Below are the code and all the weights of a small trained network. Each question names an input and a class and asks about switching units off, where a switched-off unit gives its printed mean instead of its output.

import numpy as np


def w(rows, s, z=0):
    codes = np.array(rows[::2]) - 128.0
    scale = np.full(codes.shape[1], s)
    scale[-1] = z or s
    return codes * scale


def f(y):
    return np.maximum(y, 0)


def log_softmax(a):
    a = a - a.max(-1, keepdims=True)
    return a - np.log(np.exp(a).sum(-1, keepdims=True))


def net(x, mask):
    res = np.array(x, float).reshape(1, 2) / 4 @ E
    y = f(res @ A[0][:, :-1].T + A[0][:, -1])
    res = res + np.where(mask, y, B[0][:, -1]) @ B[0][:, :-1]
    return log_softmax(res[-1] @ U[:, :-1].T + U[:, -1])


A, B = {}, {}
E = w([
[150,132,69,135,131,119,100],'x0',
[167,11,159,2,190,150,149],'x1',
],0.021)
A[0] = w([
[187,125,53,139,175,59,1,122],'N0',
[89,139,109,177,47,36,103,220],'N1',
[79,151,168,195,154,155,129,2],'N2',
[65,218,100,140,112,65,158,77],'N3',
[48,151,28,66,144,91,122,123],'N4',
[158,184,154,252,39,95,111,51],'N5',
[142,83,53,160,171,152,71,58],'N6',
[125,186,244,193,99,134,72,37],'N7',
[193,120,120,159,164,147,54,57],'N8',
],0.0089,0.006)
B[0] = w([
[172,68,231,81,133,163,139,173],'N0',
[142,114,60,191,97,58,51,228],'N1',
[54,100,63,232,83,63,109,161],'N2',
[211,105,162,113,217,202,145,206],'N3',
[129,168,185,165,144,115,119,147],'N4',
[162,82,254,14,138,159,189,251],'N5',
[73,218,104,171,104,56,176,149],'N6',
[43,236,17,191,84,106,102,191],'N7',
[55,194,116,197,74,117,97,138],'N8',
],0.0078,0.019)
U = w([
[80,147,6,164,80,95,129,1],'0',
[119,67,218,102,169,154,169,255],'1',
],0.019,0.0027)

Each question gives the input, the list of numbers given to net, and the class t.
The units are the neurons (one row each of A and B). Each row of codes is followed by its name. A weight is (code - 128) times the scale printed after its matrix; where a second scale follows, it is the last column's (A, B and U).
mask holds one flag per neuron, in row order. A switched-off neuron (its flag False) gives its mean, the last column of its row in B, instead of its output. The means were averaged over made-up inputs and are rounded, as every weight is.
A unit's drop is (log p(t) with every unit on - log p(t) with that unit switched off) / (log p(t) with every unit on - log p(t) with every unit switched off).
most important unit: the unit with the biggest drop
k most important neurons: the k neurons with the biggest drops, biggest first
drop when u is switched off: that unit's drop, to one decimal
input [3,-7], class 1: most important unit	N5
input [-2,-1], class 0: 2 most important neurons	[N5, N0]
input [7,-2], class 1: 2 most important neurons	[N0, N7]
input [4,-8], class 1: 3 most important neurons	[N5, N3, N0]
input [1,-2], class 1: 2 most important neurons	[N7, N2]
input [1,-3], class 1: 2 most important neurons	[N5, N3]
input [4,-2], class 1: 2 most important neurons	[N7, N0]
input [8,-5], class 1: drop when N5 is switched off	0.5
input [1,0], class 0: drop when N3 is switched off	1.0
input [-6,-3], class 0: drop when N7 is switched off	0.7
input [5,-2], class 1: drop when N7 is switched off	0.3
